Below is a small trained network, with its code and all its weights. Each question gives an input and a target symbol and asks what happens when units are switched off, that is, made to give their printed mean instead of their output.

import numpy as np


def w(rows, s, z=0):
    codes = np.array(rows[::2]) - 128.0
    scale = np.full(codes.shape[1], s)
    scale[-1] = z or s
    return codes * scale


def norm(h):
    return h / np.sqrt((h * h).mean(-1, keepdims=True) + 1e-5)


def f(y):
    return y / 2 * (1 + np.tanh(0.7978845608 * (y + 0.044715 * y**3)))


def softmax(a):
    e = np.exp(a - a.max(-1, keepdims=True))
    return e / e.sum(-1, keepdims=True)


def log_softmax(a):
    a = a - a.max(-1, keepdims=True)
    return a - np.log(np.exp(a).sum(-1, keepdims=True))


def net(x, mask):
    ids = ['ΘΛΩβεμτ'.index(c) for c in x.split()]
    T = len(ids)
    res = E[ids] + P[:T]
    q, k, v = (norm(res) @ M[0].T for M in (Q, K, V))
    z = softmax(np.where(np.tri(T) > 0, q @ k.T / 2**0.5, -1e9)) @ v
    res = res + np.where(mask[0], z, O[0][:, -1]) @ O[0][:, :-1]
    y = f(norm(res) @ A[0][:, :-1].T + A[0][:, -1])
    res = res + np.where(mask[1:9], y, B[0][:, -1]) @ B[0][:, :-1]
    return log_softmax(norm(res)[-1] @ U[:, :-1].T + U[:, -1])


Q, K, V, O, A, B = {}, {}, {}, {}, {}, {}
E = w([
[173,5,131],'Θ',
[153,115,90],'Λ',
[180,36,150],'Ω',
[148,99,61],'β',
[153,122,98],'ε',
[161,124,99],'μ',
[195,80,167],'τ',
],0.019)
P = w([
[17,180,254],'0',
[21,63,152],'1',
[45,69,154],'2',
[67,77,161],'3',
[84,88,163],'4',
[95,78,167],'5',
[107,78,164],'6',
[116,77,168],'7',
[118,73,170],'8',
[130,63,162],'9',
],0.0051)
Q[0] = w([
[156,102,229],'h1',
[220,134,6],'h1',
],0.013)
K[0] = w([
[136,53,175],'h1',
[97,247,157],'h1',
],0.013)
V[0] = w([
[24,158,139],'h1',
[97,6,2],'h1',
],0.0087)
O[0] = w([
[199,2,148,5],'h1',
[152,213,234,59],'h1',
],0.0079,0.0029)
A[0] = w([
[58,134,131,20],'n1',
[208,92,162,4],'n2',
[39,169,181,139],'n3',
[159,167,132,255],'n4',
[28,189,66,180],'n5',
[100,38,138,169],'n6',
[72,173,8,41],'n7',
[79,239,61,41],'n8',
],0.015,0.0043)
B[0] = w([
[182,168,92,102],'n1',
[209,156,84,186],'n2',
[34,146,142,162],'n3',
[60,101,85,228],'n4',
[200,168,172,208],'n5',
[99,175,207,254],'n6',
[145,161,11,251],'n7',
[111,231,194,191],'n8',
],0.012,0.0054)
U = w([
[130,105,247,253],'Θ',
[252,115,179,10],'Λ',
[104,153,167,46],'Ω',
[62,146,175,124],'β',
[110,28,188,143],'ε',
[119,103,74,193],'μ',
[154,218,119,22],'τ',
],0.014,0.0034)

Each question gives the input, a string of symbols that net reads in full, and the target symbol t.
The units are the heads (2 rows each of Q, K, V and O) and the neurons (one row each of A and B). Each row of codes is followed by its name. A weight is (code - 128) times the scale printed after its matrix; where a second scale follows, it is the last column's (O, A, B and U).
mask holds one flag per unit, heads first, then neurons. A switched-off unit (its flag False) gives its mean, the last column of its rows in O or B, instead of its output. The means were averaged over made-up inputs and are rounded, as every weight is.
A unit's drop is (log p(t) with every unit on - log p(t) with that unit switched off) / (log p(t) with every unit on - log p(t) with every unit switched off).
The circuit of an input: a set's keep is (log p(t) with only the set's units on - log p(t) with every unit switched off) / (log p(t) with every unit on - log p(t) with every unit switched off). Starting from all 9 units, units are removed one at a time, each time the one whose removal leaves the highest keep (on an exact tie, the one counted first), for as long as the keep stays at least 0.8.
units of the circuit, in order: the units of the circuit, biggest drop first
top k neurons: the k neurons with the biggest drops, biggest first
drop when u is switched off: that unit's drop, to one decimal
input ε Λ μ Ω μ μ μ β, target ε: units of the circuit, in order => [h1; n7]
input τ β β, target τ: units of the circuit, in order => [n7; h1; n8]
input Ω μ Λ τ β τ μ ε, target β: units of the circuit, in order => [h1; n3]
input β μ ε Λ, target β: units of the circuit, in order => [h1; n4; n5; n3]
input β ε ε μ, target β: units of the circuit, in order => [h1; n4; n5; n3]
input ε τ τ τ μ τ ε, target ε: top 2 neurons => [n7; n6]
input ε β Λ, target ε: units of the circuit, in order => [h1; n7]
input μ β Λ μ μ μ Λ Θ, target Θ: top 2 neurons => [n7; n6]
input μ β τ Θ τ μ, target μ: units of the circuit, in order => [h1]
input β β Ω ε, target β: drop when h1 is switched off => 2.0
input ε β ε, target ε: drop when h1 is switched off => 1.1
input Λ τ β, target Λ: drop when h1 is switched off => 0.5
